Below are the code and all the weights of a small trained network. Each question names an input and a class and asks about switching units off, where a switched-off unit gives its printed mean instead of its output.

import numpy as np


def w(rows, s, z=0):
    codes = np.array(rows[::2]) - 128.0
    scale = np.full(codes.shape[1], s)
    scale[-1] = z or s
    return codes * scale


def norm(h):
    return h / np.sqrt((h * h).mean(-1, keepdims=True) + 1e-5)


def f(y):
    return np.maximum(y, 0)


def log_softmax(a):
    a = a - a.max(-1, keepdims=True)
    return a - np.log(np.exp(a).sum(-1, keepdims=True))


def net(x, mask):
    res = np.array(x, float).reshape(1, 5) / 4 @ E
    u = 0
    for l in range(4):
        y = f(norm(res) @ A[l][:, :-1].T + A[l][:, -1])
        res = res + np.where(mask[u : u + 9], y, B[l][:, -1]) @ B[l][:, :-1]
        u += 9
    return log_softmax(norm(res)[-1] @ U[:, :-1].T + U[:, -1])


A, B = {}, {}
E = w([
[141,15,200,71],'x0',
[57,136,206,175],'x1',
[101,131,158,145],'x2',
[87,194,142,45],'x3',
[1,86,53,104],'x4',
],0.0055)
A[0] = w([
[149,64,68,254,65],'L0N1',
[195,63,105,246,32],'L0N2',
[149,124,157,72,208],'L0N3',
[96,50,57,225,104],'L0N4',
[86,213,141,75,89],'L0N5',
[73,214,16,225,87],'L0N6',
[155,79,118,236,4],'L0N7',
[99,193,77,162,47],'L0N8',
[250,183,195,205,61],'L0N9',
],0.0083,0.0049)
B[0] = w([
[108,191,167,23,201],'L0N1',
[121,222,138,26,187],'L0N2',
[137,135,92,167,231],'L0N3',
[60,180,116,60,218],'L0N4',
[88,216,207,48,190],'L0N5',
[243,129,199,251,253],'L0N6',
[86,246,201,19,156],'L0N7',
[201,154,206,186,168],'L0N8',
[2,113,88,194,229],'L0N9',
],0.0084,0.0046)
A[1] = w([
[143,18,185,78,110],'L1N1',
[68,50,126,128,59],'L1N2',
[91,43,218,130,114],'L1N3',
[144,91,103,229,115],'L1N4',
[153,196,219,37,105],'L1N5',
[64,255,175,148,222],'L1N6',
[239,97,200,155,59],'L1N7',
[172,84,172,104,2],'L1N8',
[120,15,169,93,71],'L1N9',
],0.0082,0.0065)
B[1] = w([
[214,202,204,167,148],'L1N1',
[136,79,144,165,137],'L1N2',
[100,172,148,180,152],'L1N3',
[136,97,106,52,141],'L1N4',
[56,193,95,67,178],'L1N5',
[47,76,105,87,251],'L1N6',
[2,68,74,126,139],'L1N7',
[89,179,170,143,129],'L1N8',
[162,136,174,160,142],'L1N9',
],0.0085,0.013)
A[2] = w([
[193,144,68,146,119],'L2N1',
[99,87,131,168,228],'L2N2',
[181,190,162,197,91],'L2N3',
[111,159,168,112,74],'L2N4',
[171,175,186,168,109],'L2N5',
[144,192,135,184,37],'L2N6',
[89,99,122,136,99],'L2N7',
[213,99,198,129,3],'L2N8',
[244,112,144,192,121],'L2N9',
],0.011,0.0034)
B[2] = w([
[53,216,67,143,159],'L2N1',
[145,100,157,236,252],'L2N2',
[237,159,247,162,189],'L2N3',
[169,250,166,148,219],'L2N4',
[157,197,231,168,189],'L2N5',
[254,158,242,118,167],'L2N6',
[96,88,91,164,201],'L2N7',
[166,254,178,217,163],'L2N8',
[167,206,60,108,183],'L2N9',
],0.0085,0.0038)
A[3] = w([
[93,101,99,225,162],'L3N1',
[56,115,107,146,159],'L3N2',
[109,140,185,157,110],'L3N3',
[207,142,96,107,2],'L3N4',
[173,105,86,52,197],'L3N5',
[209,174,108,124,48],'L3N6',
[135,133,190,13,95],'L3N7',
[106,68,62,137,195],'L3N8',
[255,83,160,99,104],'L3N9',
],0.0088)
B[3] = w([
[172,59,136,173,218],'L3N1',
[146,77,116,174,255],'L3N2',
[160,172,197,160,184],'L3N3',
[105,100,158,255,128],'L3N4',
[103,184,106,230,189],'L3N5',
[68,81,43,199,135],'L3N6',
[69,232,117,130,176],'L3N7',
[124,114,87,248,207],'L3N8',
[124,200,251,152,143],'L3N9',
],0.008,0.0056)
U = w([
[37,199,120,65,100],'0',
[234,182,216,172,95],'1',
[120,126,114,166,219],'2',
[115,35,73,205,105],'3',
[114,153,110,186,157],'4',
[149,69,115,72,85],'5',
[246,37,88,28,2],'6',
],0.013,0.0093)

Each question gives the input, the list of numbers given to net, and the class t.
The units are the neurons (one row each of A and B). Each row of codes is followed by its name. A weight is (code - 128) times the scale printed after its matrix; where a second scale follows, it is the last column's (A, B and U).
mask holds one flag per neuron, layer by layer. A switched-off neuron (its flag False) gives its mean, the last column of its row in B, instead of its output. The means were averaged over made-up inputs and are rounded, as every weight is.
A unit's drop is (log p(t) with every unit on - log p(t) with that unit switched off) / (log p(t) with every unit on - log p(t) with every unit switched off).
The circuit of an input: a set's keep is (log p(t) with only the set's units on - log p(t) with every unit switched off) / (log p(t) with every unit on - log p(t) with every unit switched off). Starting from the 12 units with the biggest drops (on a tie, the unit counted first), units are removed one at a time, each time the one whose removal leaves the highest keep (on an exact tie, the one counted first), for as long as the keep stays at least 0.8.
units of the circuit, in order: the units of the circuit, biggest drop first
unit that matters most: the unit with the biggest drop
k most important neurons: the k neurons with the biggest drops, biggest first
k most important neurons of layer l: the k neurons of layer l with the biggest drops, biggest first
input [-7,6,-7,-7,4], class 0: 2 most important neurons : [L0N1, L0N4]
input [7,-1,3,0,5], class 1: units of the circuit, in order : [L1N1, L0N9]
input [-7,6,7,3,-4], class 1: units of the circuit, in order : [L0N6, L2N6]
input [-6,-6,5,5,-2], class 1: 2 most important neurons : [L0N6, L0N8]
input [8,-3,6,7,4], class 1: units of the circuit, in order : [L0N4, L1N1, L1N6]
input [-8,1,1,-8,-6], class 0: units of the circuit, in order : [L0N2, L0N1, L0N7, L1N6]
input [3,6,0,5,8], class 3: most important neuron : [L0N1]
input [2,-4,2,-5,-7], class 3: 2 most important neurons of layer 0 : [L0N9, L0N5]
input [-4,-1,-5,5,-2], class 0: units of the circuit, in order : [L0N5, L1N6]
input [7,7,0,6,5], class 1: 3 most important neurons of layer 0 : [L0N4, L0N9, L0N2]
input [4,-7,-3,0,-2], class 4: 2 most important neurons : [L1N6, L0N6]
input [7,-8,-3,1,-5], class 4: 3 most important neurons of layer 1 : [L1N7, L1N6, L1N3]
input [-6,-6,3,0,3], class 1: 2 most important neurons of layer 0 : [L0N6, L0N8]
input [-4,7,8,-8,6], class 0: 3 most important neurons : [L0N1, L0N4, L0N7]
input [7,1,-4,-7,-1], class 0: most important neuron of layer 0 : [L0N2]
input [6,4,-6,2,-7], class 3: 2 most important neurons of layer 0 : [L0N3, L0N9]
input [-5,4,2,-1,3], class 1: 3 most important neurons of layer 0 : [L0N6, L0N8, L0N9]
input [-1,1,-3,5,-3], class 0: 2 most important neurons : [L0N5, L1N5]
input [2,0,0,-3,6], class 3: 2 most important neurons : [L0N5, L0N2]
input [3,-6,-6,1,-6], class 2: unit that matters most : L1N6
input [-6,0,0,5,5], class 1: 2 most important neurons of layer 0 : [L0N6, L0N8]
input [3,8,-3,5,8], class 3: 2 most important neurons : [L0N1, L0N2]
input [-1,6,5,4,8], class 3: 2 most important neurons of layer 0 : [L0N1, L0N2]
